Each row has a class, written as a number after it.
[ -58  143   -3   56    8  -69   93  120   -5  162  -35  149  131    8
    7   38  -52  110  203 -114 -100   32   39  -36   17  155  119  -32
   77  -97   -7  -14    2  -30   99  107  -93   89]
10
[ -30   22  112  -47 -184  -93   70   86  -63  -16   -1  -70 -121  -68
  -12  -16   86   70  198   19   21  -87  -12   49  -72    7 -193  -39
   56   11   52  -69   45  -53  -17  188   38  201]
0
[ -54   -1  129  -90  -62 -114 -210   44   -3  -28  -31  -56 -146 -133
  -49 -160  199   34   76  -84   94    0   72  -26   79  -34  -92   70
    3    6   74   12   86  -70   87  118   76  182]
10
[  94  -43  124 -396 -322 -176 -108  -41  -34  -20 -181   46  532 -208
  261  139  291   40  415 -481 -145  392  151  105  198 -192  127   48
 -184 -103 -120 -364 -145  280  340  162 -343 -153]
4
[ -74   24 -104   77   47   65  148  -96  -69   10  101  -75 -123 -136
    2   29   -3  164 -101  -64  138   10   38  155  -45  -30 -269 -123
  -41 -130   17   80   48   29    7   53   70 -158]
11
[  22   82   81   19 -117  -73   65  198  -38  201  -54  146  266   84
   83   84  104   25    7  -78    8   -1  -39 -143   43   69  286   66
  -36  -61   11 -113  -91   33   91   36 -209  -17]
12
[-104   78    8   62   58  -48   -5   72  -35  103   42   51  129   -8
   50   51    3   51   27  -82  -91   41  -26  -63   31   90   89   29
   21  -50   12  -29  -31   48    9   58 -141  -42]
5
[-117  -18   83  -47   17  -73 -144   25   30   -8   56   66  149  -42
  -41  -50   98   37  147 -173   -7  -84  -35  -56  197   -1 -112   96
   19  102 -112  -68   46    3  106   53  -49  244]
12
[ -18  -79  260   -6 -186   62  131  -36 -257 -171 -166   56 -239  109
   76  -78  -49  -10  -11  312  116   35 -117  171 -102  -50 -136  119
  179   53  -54   94   79  -81    9   18  167   25]
5
[ -16   45  -34  -54   73 -104 -192  177  -27 -105  -91  -64 -119  -98
  -51 -142   62   71   21    8  -27 -119  -17   71   41   80 -110   62
  101 -122  113  -32  152  -98  -26   22  299  183]
8
[ -18  158   69   19 -120  -36    6   93  -45  120   11   76  194   29
  -51   26   91   99   92 -127  -68  -38  -12  -57  -55  102  180  -13
  -44  -35   -4  -55  -77  -10   89  184  -83  115]
5
[  16   -4 -220 -142  131   63 -242   78  132   72   68  -93   10 -261
 -101  -58   22  104  157 -292  -76   64   14   30   82  -28  -97  -73
  -42   33  -79  106    3  -31  -10  191   42   57]
0
[ -40   -8  -42 -174  -76  132 -334  115   37   -6  -40  -77 -103 -100
 -227  -17  143   95  152 -188   88 -164 -103    0    0  -36    3  -90
 -204 -156  -15  134  -74   13  145  334  123  172]
0
[ -16   71   85   34  -24  -65   74   89  -81   68  -59  112  154   88
   37   17  -76   35   23   33 -137   86  -52  -42   42   98   54   18
  111   15    3  -87 -121   15   19   24 -138  -29]
1
[ -71 -113  180    8 -143   23   74 -119  -61 -113   40  -11 -134   72
   -5  -20   42   34 -133  108  187 -127  -78  107  -43   -1    8   61
   58   -6   10   70 -121   95 -111  193  107   46]
5
[   7  -19   94  -53 -250  -61   62  -12  -10  -49  -36  -24   -8  103
   -9    2   31   89   43   40   90  -78  -53   73 -117  -27  -85  -94
   13   52  -57   62  -28   15  -28  165   81  199]
6
[ 166  193  -48 -123 -425 -371  338  -66  119 -285 -150   64  662  119
  -98   25  131  -22  -13 -131 -210   66  180  -99 -225 -101 -899 -171
 -335  242 -248 -235  305  132  241 -230   44  522]
0
[-184 -105  178  -53 -118   24  -16 -174  -80 -150  -25  -92 -167   35
   43  -37  129  110   25   38   40   37   66  304 -169    5 -188  187
   63  -24  -68   17   76    0   49  -52  200  -30]
5
[ 137   33 -573   11  190   50 -379  265  120   36  240 -138  617  -48
 -483 -244   72  110 -634 -606  -40   19  -92  518 -199 -181 -150 -164
 -159  165  104  -16 -320  110 -316  227  428  -60]
8
[ -21   66 -173   83   98    4 -134   71   41   67  242  -95  -44 -143
 -197  -85  113  104 -188  -68  -18 -209  -21   21   46   21  -82 -109
    3 -173   75  -95   68  -91   11   71   91  -38]
1
[ -31  -72  -43   44  -93   25   96  -57   -9  -11   25   35   41  114
   46   62   90  185  -56  -70   77  -32  -44  307 -113   17  -34  137
   19  -89  -99   43    2   42   18   -6   35 -117]
3
[ 377  236  -28 -402 -366 -181  437   26  177 -251   32  159  -92  152
   -6    4  -32  231  364   63  -91  -13 -174 -250  224 -200 -535 -167
 -156   58  -94   -2  164  340  311   28 -184  406]
2
[  -3   12   58   23 -174   27  146  -33 -127  -15  -73   24   25   91
   36   46  -27   85   13   77   68    2  -67  143 -170   33  -19   34
  -22  -33  -59  131  -59  -39   65   24   48  -74]
11
[-176  182 -152 -121  -44 -255  -40  -44 -110   -5  135  -97  570  -63
  139  190  367   92   -1 -579 -138  215  172   43 -160  -27  291  404
 -197 -504  -28  -10 -246  377  185 -117  -29 -650]
10
[ -23  137   97   13  -64 -160   53  126  -56   39   30   76  143   72
   20  -10  -21   63   59   12 -126  -35  -79 -142   76  105    3    6
   66  -43   38  -26   -8    7   56   30 -108  113]
9
[-130  -24   36  -45  -12    3 -108   87  -90  -54   72  -20  -58 -117
  -21 -100  185   51  -13 -201   67  -40  -21  114    8  -87  -47  102
  -22  -74  -10  129  201  -65   56  158   86  119]
9
[ -21  -91   55   76 -140   69   -2   43   20   88   68   88  -22   82
    8  -76  161   86 -124  -28  159  -21  -78  230  -12   40   80  100
   78  -35  -17   10   11  -11    0  127   49  -71]
12
[ 178 -154 -130  -36  118  -45 -229  329 -172   28  504 -125 -160 -392
   91 -109  632   -4 -127   27  -42  167   76  204   -9 -323 -143  234
 -143  101  149   58  567  -78  -79 -339   16 -504]
2
[ -22  154   78  -25  -20 -156   55   40  -25   90  -34   44  202  -39
  -28   77  -26  105  153 -187  -68   93   71 -139   25   64   80  -37
  -58  -47    3   -6  -76   17  106   68 -214  147]
6
[ -58  -68    7   99 -287  -98   81  -40 -144  -31  -28   74  166  149
  169   71  129   80   22   23  129   19  -42  172 -124   16   92   86
   -5  -82 -103   -9 -112   60  108    3  -89 -133]
8
[  54  -69   79   59 -128   32   68 -117  -66  -44   16 -114  -13  -11
  -16   40  142    9 -185 -105  301 -122  -67  226 -139  -32  -83  221
  -14  -59   43   24    5  113  -93  107  184  -75]
3
[-101   11   24  -84  165   51 -226    6   20  -62   16 -108 -214 -161
 -167  -37   31   64  -22 -143  -52   -1   34   24   15  -14 -128  -29
   10  -20  -21   91  139  -50   -6  174  133  184]
11
[ -77  -93  186   18  108  163 -173 -137  -27  -50  -83  -99 -111  -13
  -32   53  105  -20 -240  -11  185   20   -7   94   51  -15  -57  142
  -17  133  -45  -79    9  -22  -25    7  158   20]
8
[-135 -129  212  117 -124  -10   -7  -36 -150    0   22  -10    9   43
    7    9   37   45 -251   62  182  -21 -126  153  -88   11   77  141
   10  -78   28  121 -108   62  -52   97  -37 -141]
7
[-124  -63  207  -71   89  128 -244 -190 -124 -146  -88 -230 -453 -189
 -122  -94  125 -111 -141  -30  241  -68   51   87  -17  -62 -115   88
   33   17   63   46   24  -15 -106  294  334  206]
1
[-126  -12 -118  -44  177  -41  -78   -9   -4  -28  -19  -42 -166 -201
   52  -86   25   16  101 -208  162  -10  110  126  115  -68  -13  -16
   -2  -42   20   82  149  -32  -13  157  140  285]
7
[ -91  150   38    0  -57  -37   46  144  -53  119  -42  140  161   42
   12   90   -9  150  239  -51 -172   -3  -58  -23   30  159    8  -47
  -17  -76  -53 -120    7  -25  214   23 -146  110]
12
[ 127  210  175  295    7 -152  263 -249 -260 -173 -266   23 -396 -277
    6 -234 -266   15 -128 -239  381 -176 -151  362 -190   29 -115  400
  284  -37  302  503   57  -90   -1  187  451 -227]
11
[ -58  -57   48   31   19   11 -203  -75   22  -31   50 -113  -29  -62
  -75  -15   81  -82  -66  -92   75    5  -28   39   22  -82   65   26
   14   61  -10   13  -26   33 -132  254   54   51]
5
[-392  -72 -204   36  656 -304 -144  -47  -21   22  206  -30  107 -650
   49 -150  200 -172 -154 -511  224  -68  291  118  -28  100   -1  557
  -39   87  119  494   34   -6 -302  210  457 -156]
1
[-167   90    9  -27   92   64 -244  -69    3 -136   77 -224 -266 -259
 -185 -147  163   18   -8 -152  -62   42   44   92  -74   25 -482  -53
  -90   48   -9  130  286 -114  -55  193  304  250]
4
[ -93  142  -80  -71   86   -7 -206   34    9  -68   93 -231 -148 -243
 -146  -51  113  150   48 -237  -91  -79   -3  -49   -1  -37 -310 -102
 -167  -98   59  122  171  -21    7   69  120  170]
6
[ -75   48    9 -192  150 -128 -158   40  169  -26   71 -133  -84 -215
  -79  -44   90   63  -65 -176  -70  -83   39  -90    5   73 -160  -68
  -80   57   15  208  104  -82 -106  203  156  268]
6
[-376  -21  507  -91 -438 -241 -154  -30 -306 -195  -21 -243   60   22
 -136 -199 -231  135  152  -76 -237  252   24 -110 -167 -236  -96   31
  -73   37  379  140   16   88  309  247 -628  193]
11
[-194   13 -142   39  146  -48 -193   45  -79  -79  205  -77 -214 -211
 -136 -149   64  119  -65 -105  -17 -200    2   64   59  -64  -66  -79
   48 -263   32  161  107 -117   24   89  149   20]
5
[-154  255 -418   -8  108   22 -201  545  138  -31  385  -21  309  417
  -98  -70  174  680  411 -200 -322  298  149 -140   89 -184  386 -538
 -173 -409  -52   50  179  -57  -36 -420 -330   59]
10
[-147   24   13 -133  188    8 -127  -79  -68 -182  -36 -168 -379 -271
   30  -54  130   44   96 -122  -14  116  106   27   36 -107 -289   10
  -88   -9  -20   76  137  -28  -49   -2   94  107]
11
[ 403   93 -206   64   23 -160  423  343 -158  146 -345  218  879  171
   47  100 -171  208 -321  -14   99  310  164  446 -459   53   89  191
  251  154  -57  -71  212  -70 -163  -54  390 -244]
4
[-111  -44   71   54 -145  -17  209  -47 -100  -22   78   35   11   36
  196  108  161   43   10   47   13   90   47  169  -88  -15   25   56
    9  -76  -95  -88   94    2   27  -53  -67 -127]
8
[  20 -100   28   87  -90  130   40 -206   -5  -94  113 -186 -305  -40
    2   73  142   17 -213    1  298 -139  -86  228 -145   25  -87   75
  -25 -114   42  113   -9  100 -133  124  211 -161]
0
[-155    1  -13  -57  120   75 -258  -31  -87 -179   81 -194 -281 -204
 -175 -210   83   63  -93 -111    9   63   37   94  -25  -80 -215   -9
  -13  -86   14  308  166  -95 -105  165  250  125]
2
[ -18  -37  -79   26  -98  114  -12 -106   31   -2  135 -103  -97  -35
  -59  -27  121  113  -61 -137   93  -94  -12  271 -189   45  -25   47
  -40 -133   -9   94   43   25    4  102  161  -87]
9
[  43   59 -565 -156  292  -78   47  156  240   48  480 -226  239 -191
  -91    7 -135  -31 -305  -77 -314  -24   74 -134  -26 -315  -77 -303
 -240  -98  323 -120  -13  334 -205 -146  -44 -507]
3
[-157  -69  111  -63    1   88  -96   16 -113  -55   59  -30 -120  -71
  -29  -68  143    9 -109  -99  159  -70  -62  139  -23 -147  -35   33
  -79  -71   16  111   83  -18   19  143   79   26]
3
[ -54  -43    8  -54   36  -26 -259  -58   -1  -21   20 -223 -220 -137
 -208  -61   21   38 -146  -19  102 -227  -26  114  -87  -26 -168  -11
   23  -27   59   81   22  -56  -24  192  272  130]
12
[ -11  102   22  -79  -65  -63  -47  114  -17   63  -17   55  178   47
   21   18   80   95  140 -148  -84  123   49  -87   82   33  149  -12
  -42  -21    9 -145  -64   56  128   12 -190  143]
2
[ -45  -55  -78   28  165  187 -130   -4  -16  -26  -16   74  -57  -92
   19  -80   65   30   89 -141  122  -94  -66   67  183  -69   26   97
  -32  122  -92   80   61  -54  -27   76   84   75]
4
[ -14    3   33   49 -148  -40  106    6  -42  -61  129  -52  -17   38
   32   -2  132  131  -43  -70   24 -156 -115  248 -157    4 -165  128
   32  -72   57    0   92  101  -31   14  115 -111]
8
[  61  -62   16  -56  -57   58 -124  -66   62   41  184   -5  -77 -124
   46   12  349  -41   77 -181  224 -205  -83  -50  170   18  131  239
 -178   18  -70   91  -12   66   53   94   19   84]
9
[ -57  152   55    6   -9 -110   23  110  -46   67   -8   35   42   -5
  -18    3  -24   43  143  -81 -131   65   28 -134  -10   78   89  -11
   22   13   39   31  -42  -35   20  124 -149  159]
0
[  51   82    0  292  291 -405  216   54    5  530  255  323  568  130
   74  394   19  -32 -770  404   -1 -127  199 -442  201   98  624 -272
 -232  161  -37 -149 -130   59  -83   40 -610   79]
7
[ -41   12   83  -50 -151  -20  -17  -70  -16 -101   -3 -110    2  -47
  -51  -26  120  137   33 -164  117  -80  -55  159 -131   33 -132  120
  -78  -48   13  156  -35   58  -29  129  196   49]
6
[ -65 -154  133  -37 -303 -127   68  128  -67   12 -101  153   66  170
  139    4   97  116   19   17  214  -88 -154  193  -20    9   97  172
  149 -112  -61  -17  -89  125   65  121    6   11]
12
[  16  -61   13   23 -186  -56  168  -37  -25   27  -32   94  167   98
  105   45   66  142  -45   27   44   89   29  134   -9   26   47   72
   26    4 -141   13  -93   19   20    3  -58  -49]
1
[ -42  -73  278   -4 -327  -38  115  -80 -110  -84  -69   27   59  112
   55    3  149   75  -32   11   74  -99  -43  144 -188   58   45  211
  -17   27  -19   87 -102   53    1   95   36   -3]
12
[ -31  181  -45   -2 -121  -64   33  157    0  110  -37   24  138   52
  -54   40  -22  107  205 -203  -96  100   36 -142  -18   82  112 -125
  -12 -150   12   -8  -58   59   55  200 -136  191]
4
[-172  -28    9  -37   61   34 -222  -27  -69   12   34 -123 -269 -234
 -113 -130  194   71  -49 -130   36  -39  172  211 -154   54 -183   40
    2 -134   33  174  254 -103   73  170  311   95]
1
[  -7  161   66   -6 -102   28   61  118  -57  107  -40   52  114   68
  -12   40  -17   78  132  -68   -6   36  -44 -126   16   94   98  -79
   18  -34   13 -121  -55    5  117  123 -104  143]
1
[ -79 -116   95  -33 -116   -4   98   25 -146   42   10   99  -21   -8
  108   26   49  104  122   33  147 -143  -69  206 -122   27   64  210
  129  -90  -68   43   39   10  121   57   51 -128]
11
[ -66   92 -127  -23  218  -42 -218   32   96  -93  167 -145 -108 -167
 -151 -112   68  121   93 -255 -175  105  109   38   45   -4 -106  -30
   12  -23   25  157  241  -90  -81  105   71  194]
5
[ -17  100   84  -71 -121 -211   50  146   -5   63  -18  119  190   86
   66   33   16   57  226  -70 -135   46    2  -95   67   87   83  -25
   59   39  -27 -178  -60   16  119   40 -217  274]
8
[-181  101  -18 -166  -16   47 -173   13  -23 -126   18 -245 -324 -232
 -140 -102  105   90  267 -233   67  -95   34    5   13  -80 -226  -46
  -80 -154   56  114  116  -52   55  273  250  334]
0
[-136 -105   93   77 -124   56  -55 -136  -76  -45   39  -75   61    3
   -5  -16  165  127 -242 -107  199   86    7  357 -181    7   34   89
    7  -56    3   58 -114   77  -98  222  156 -221]
10
[ -16  102   92   17  -29    4   33   40 -101  134 -106   87  125   31
  -15   89   10  110   84 -142   45   28   30  -26    9   66  229   90
  -34 -120   15  -20 -139   47  143  111 -150    5]
0
[  40  167   14  -75  -79 -276   23  204   -1   94   37   31  168  -22
   15   -4   24   99  207 -114  -91  -34   15 -226   97   42   50  -45
    5 -102   79  -73   39   41  107   -7 -218  244]
2
[ -91   17   13  -48  182  117 -171  -95    4  -64   -6 -130 -130 -152
 -214  -51  -24  -10 -245   -5   -8   17   24  158 -121  -10 -206  -74
  -58  141   28   48  -12  -61  -90  200  319   16]
11
[ -27  154   75  -58  -59  -30    7  119  -21   97  -56    6  187  -36
  -76  121   94  101   31 -158  -97   28   -1 -113  -11   19   40  -79
 -162  -95   31  -53 -101   79   40  174  -70   27]
6
[ -36 -137  101   18 -187   35  108   49  -73   -2    3   47    3   90
  108   -6  103   92   -1   34  113 -149 -165  305 -134   67 -112  183
  103  -75   -9   25   47   50    6   56  126 -146]
7
[ -29  159    5  -28 -141  -46   20  186   69  215  -64  144  258   44
   37  107  101   88  225 -203 -113   76    0 -119  -23  159  192  -56
  -58  -65  -66 -136  -93   -6  150  143 -186   81]
3
[ -22   92   72  -23   12  -41  -67   71  -16  119  -32   13  131   34
  -57   60   44  109  101 -180  -83    9   13   11  -41   91  117   24
   -8  -15    4  -13 -101   32   12  144  -98   82]
12
[  90   46   10 -102 -319 -190  107  118   10  -35   19   26   93   63
   63  -33  102  129  229 -134   30 -132  -88    6  -96   52   57   50
    9  -91   -7  134   -9   33   43  134  -32  205]
6
[-116  -78  -53  -18  340  -87  -95  -41    4  -35  124  -19 -182 -272
  155  -77   96   15 -100   26  -27   37   63  103  215   44 -131  135
  144   87  -33   44  189 -108 -160    2  125  -49]
4
[-248   28   59  127  232   75 -134 -113 -125 -127 -159  -86 -301  -65
    1  -82  -15 -125 -106  129  -42  -33   75    2   65   -3 -110   66
  133   98  -65  115  114 -225 -189  131  317  177]
0
[-233 -217  252  219 -133   64  252  310 -324  180 -149  421   78  471
 -226 -212 -541 -101 -303  549  155  152 -118  148   29 -186  -24 -331
  535  134  -47 -242  -82 -310  126  181 -267  306]
0
[   8  122    2   45    1  -96  -35   10    3   92  -22   -9  174   -9
  -87   61  -16   80   12 -198  -15   56   15   25   57   92   37    8
    4  -73   38 -134  -99   75   68   88  -77  105]
12
